Below are the code and all the weights of a small trained network. Each question names an input and a class and asks about switching units off, where a switched-off unit gives its printed mean instead of its output.

import numpy as np


def w(rows, s, z=0):
    codes = np.array(rows[::2]) - 128.0
    scale = np.full(codes.shape[1], s)
    scale[-1] = z or s
    return codes * scale


def f(y):
    return y / 2 * (1 + np.tanh(0.7978845608 * (y + 0.044715 * y**3)))


def log_softmax(a):
    a = a - a.max(-1, keepdims=True)
    return a - np.log(np.exp(a).sum(-1, keepdims=True))


def net(x, mask):
    res = np.array(x, float).reshape(1, 7) / 4 @ E
    y = f(res @ A[0][:, :-1].T + A[0][:, -1])
    res = res + np.where(mask, y, B[0][:, -1]) @ B[0][:, :-1]
    return log_softmax(res[-1] @ U[:, :-1].T + U[:, -1])


A, B = {}, {}
E = w([
[126,132,128,131,125],'x0',
[128,131,131,128,125],'x1',
[77,184,166,157,235],'x2',
[104,140,49,43,176],'x3',
[130,122,129,129,133],'x4',
[127,134,135,120,127],'x5',
[253,188,108,132,174],'x6',
],0.011)
A[0] = w([
[38,156,67,115,137,107],'neuron 0',
[220,131,173,118,92,150],'neuron 1',
[80,92,200,138,94,156],'neuron 2',
[186,93,132,126,126,118],'neuron 3',
[145,146,58,21,142,129],'neuron 4',
[68,152,133,143,191,151],'neuron 5',
[202,136,94,149,85,114],'neuron 6',
[203,171,124,101,210,202],'neuron 7',
[9,118,114,97,195,95],'neuron 8',
[61,111,135,128,160,121],'neuron 9',
[118,201,206,139,166,134],'neuron 10',
[167,134,121,112,181,45],'neuron 11',
[132,107,87,62,97,134],'neuron 12',
[199,187,107,117,180,2],'neuron 13',
[84,88,171,114,75,62],'neuron 14',
[110,135,121,101,128,110],'neuron 15',
[141,71,26,93,51,121],'neuron 16',
],0.013,0.0094)
B[0] = w([
[116,130,165,57,61,194],'neuron 0',
[77,221,37,75,24,211],'neuron 1',
[138,21,75,183,224,218],'neuron 2',
[87,208,78,80,107,161],'neuron 3',
[88,42,91,150,152,220],'neuron 4',
[130,106,199,113,75,212],'neuron 5',
[143,218,141,102,42,193],'neuron 6',
[200,117,88,203,84,246],'neuron 7',
[140,159,149,54,98,233],'neuron 8',
[119,119,162,89,81,185],'neuron 9',
[96,84,155,208,151,199],'neuron 10',
[131,58,153,99,171,144],'neuron 11',
[145,89,80,156,145,188],'neuron 12',
[65,14,135,91,254,170],'neuron 13',
[200,182,51,220,172,179],'neuron 14',
[165,109,81,148,99,135],'neuron 15',
[114,83,109,190,249,241],'neuron 16',
],0.0084,0.012)
U = w([
[127,130,63,145,125,81],'0',
[76,84,115,77,171,253],'1',
[110,187,104,7,61,56],'2',
],0.013,0.0032)

Each question gives the input, the list of numbers given to net, and the class t.
The units are the neurons (one row each of A and B). Each row of codes is followed by its name. A weight is (code - 128) times the scale printed after its matrix; where a second scale follows, it is the last column's (A, B and U).
mask holds one flag per neuron, in row order. A switched-off neuron (its flag False) gives its mean, the last column of its row in B, instead of its output. The means were averaged over made-up inputs and are rounded, as every weight is.
A unit's drop is (log p(t) with every unit on - log p(t) with that unit switched off) / (log p(t) with every unit on - log p(t) with every unit switched off).
The circuit of an input: a set's keep is (log p(t) with only the set's units on - log p(t) with every unit switched off) / (log p(t) with every unit on - log p(t) with every unit switched off). Starting from the 12 units with the biggest drops (on a tie, the unit counted first), units are removed one at a time, each time the one whose removal leaves the highest keep (on an exact tie, the one counted first), for as long as the keep stays at least 0.8.
circuit, biggest first: the units of the circuit, biggest drop first
k most important neurons: the k neurons with the biggest drops, biggest first
drop when u is switched off: that unit's drop, to one decimal
input [6,6,1,6,4,-7,7], class 1: 3 most important neurons -> [neuron 13; neuron 11; neuron 4]
input [1,4,7,4,-5,-8,8], class 1: circuit, biggest first -> [neuron 13]
input [-5,7,0,-3,7,-5,2], class 2: circuit, biggest first -> [neuron 16; neuron 2]
input [-4,-4,2,7,0,1,7], class 1: 4 most important neurons -> [neuron 13; neuron 11; neuron 4; neuron 14]
input [-2,-8,-4,0,-8,-7,3], class 2: 3 most important neurons -> [neuron 2; neuron 6; neuron 1]
input [7,-6,1,2,5,4,-8], class 2: 4 most important neurons -> [neuron 8; neuron 0; neuron 16; neuron 4]
input [-1,8,4,3,-6,-8,6], class 1: 2 most important neurons -> [neuron 13; neuron 11]
input [1,-8,5,8,5,1,0], class 2: 2 most important neurons -> [neuron 8; neuron 16]
input [7,-4,-1,-8,-8,1,7], class 2: drop when neuron 1 is switched off -> 0.1
input [-8,7,0,-7,1,1,6], class 2: drop when neuron 1 is switched off -> 0.3
input [-7,-5,6,1,3,-5,-1], class 2: drop when neuron 16 is switched off -> 0.3
input [8,4,-7,8,1,5,-1], class 1: drop when neuron 7 is switched off -> 0.2
